Below are the code and all the weights of a small trained network. Each question names an input and a class and asks about switching units off, where a switched-off unit gives its printed mean instead of its output.

import numpy as np


def w(rows, s, z=0):
    codes = np.array(rows[::2]) - 128.0
    scale = np.full(codes.shape[1], s)
    scale[-1] = z or s
    return codes * scale


def norm(h):
    return h / np.sqrt((h * h).mean(-1, keepdims=True) + 1e-5)


def f(y):
    return np.maximum(y, 0)


def log_softmax(a):
    a = a - a.max(-1, keepdims=True)
    return a - np.log(np.exp(a).sum(-1, keepdims=True))


def net(x, mask):
    res = np.array(x, float).reshape(1, 6) / 4 @ E
    u = 0
    for l in range(3):
        y = f(norm(res) @ A[l][:, :-1].T + A[l][:, -1])
        res = res + np.where(mask[u : u + 4], y, B[l][:, -1]) @ B[l][:, :-1]
        u += 4
    return log_softmax(norm(res)[-1] @ U[:, :-1].T + U[:, -1])


A, B = {}, {}
E = w([
[96,115,143,182,108,10,134],'x0',
[130,126,128,131,124,128,132],'x1',
[134,125,126,126,133,127,127],'x2',
[124,128,127,125,134,128,129],'x3',
[98,189,2,156,114,149,148],'x4',
[127,128,128,132,133,130,123],'x5',
],0.007)
A[0] = w([
[157,115,169,76,154,250,109,71],'0.n0',
[113,136,53,178,123,133,138,1],'0.n1',
[132,140,55,117,130,233,124,57],'0.n2',
[120,134,85,155,154,120,108,21],'0.n3',
],0.014,0.0024)
B[0] = w([
[131,153,109,90,4,103,147,250],'0.n0',
[54,129,118,176,79,108,99,191],'0.n1',
[139,119,154,154,238,158,141,226],'0.n2',
[108,99,108,90,95,110,104,155],'0.n3',
],0.013)
A[1] = w([
[161,160,71,131,209,161,179,2],'1.n0',
[134,123,140,169,207,168,135,28],'1.n1',
[143,129,139,126,248,236,138,79],'1.n2',
[126,108,136,111,219,209,112,7],'1.n3',
],0.018,0.00072)
B[1] = w([
[121,81,109,156,147,84,7,214],'1.n0',
[233,152,153,56,108,106,127,204],'1.n1',
[195,244,23,154,223,254,61,254],'1.n2',
[216,137,108,83,138,221,87,210],'1.n3',
],0.0086,0.0076)
A[2] = w([
[120,68,196,69,188,110,118,4],'2.n0',
[85,82,137,103,85,117,111,68],'2.n1',
[141,76,252,173,205,103,103,109],'2.n2',
[97,147,110,118,111,183,248,31],'2.n3',
],0.013,0.00046)
B[2] = w([
[73,137,85,219,147,11,204,189],'2.n0',
[138,139,144,114,178,192,181,253],'2.n1',
[168,47,221,76,255,184,174,243],'2.n2',
[170,71,208,80,41,63,92,182],'2.n3',
],0.0067,0.0068)
U = w([
[163,137,149,63,12,125,163,253],'0',
[133,59,198,127,214,101,181,142],'1',
[183,159,79,125,184,193,63,57],'2',
[9,113,82,191,96,77,102,88],'3',
],0.011,0.00063)

Each question gives the input, the list of numbers given to net, and the class t.
The units are the neurons (one row each of A and B). Each row of codes is followed by its name. A weight is (code - 128) times the scale printed after its matrix; where a second scale follows, it is the last column's (A, B and U).
mask holds one flag per neuron, layer by layer. A switched-off neuron (its flag False) gives its mean, the last column of its row in B, instead of its output. The means were averaged over made-up inputs and are rounded, as every weight is.
A unit's drop is (log p(t) with every unit on - log p(t) with that unit switched off) / (log p(t) with every unit on - log p(t) with every unit switched off).
The circuit of an input: a set's keep is (log p(t) with only the set's units on - log p(t) with every unit switched off) / (log p(t) with every unit on - log p(t) with every unit switched off). Starting from all 12 units, units are removed one at a time, each time the one whose removal leaves the highest keep (on an exact tie, the one counted first), for as long as the keep stays at least 0.8.
units of the circuit, in order: the units of the circuit, biggest drop first
most important unit: the unit with the biggest drop
top k neurons: the k neurons with the biggest drops, biggest first
drop of u: that unit's drop, to one decimal
input [6,-2,3,7,-3,-4], class 1: units of the circuit, in order -> [0.n0, 1.n2]
input [3,-8,-8,3,-3,6], class 1: units of the circuit, in order -> [0.n0, 0.n2, 1.n2]
input [1,-3,7,-8,-2,-5], class 1: most important unit -> 0.n0
input [1,-3,-2,3,6,-4], class 3: top 3 neurons -> [0.n1, 0.n3, 1.n2]
input [4,-7,-3,-2,-6,-1], class 1: units of the circuit, in order -> [0.n0, 2.n2]
input [8,-2,0,-4,-3,6], class 1: top 3 neurons -> [0.n0, 0.n2, 2.n2]
input [7,-5,2,-4,1,6], class 3: top 2 neurons -> [0.n2, 0.n0]
input [4,1,-3,0,-2,-2], class 1: top 3 neurons -> [0.n0, 0.n2, 1.n2]
input [2,1,-7,5,-2,-6], class 1: drop of 1.n2 -> 1.1
input [6,5,4,-2,7,-5], class 3: drop of 0.n3 -> 0.0
input [8,-4,8,-2,-2,-2], class 1: drop of 2.n2 -> 0.1
input [-6,2,-3,1,-3,-3], class 0: drop of 0.n0 -> 1.9
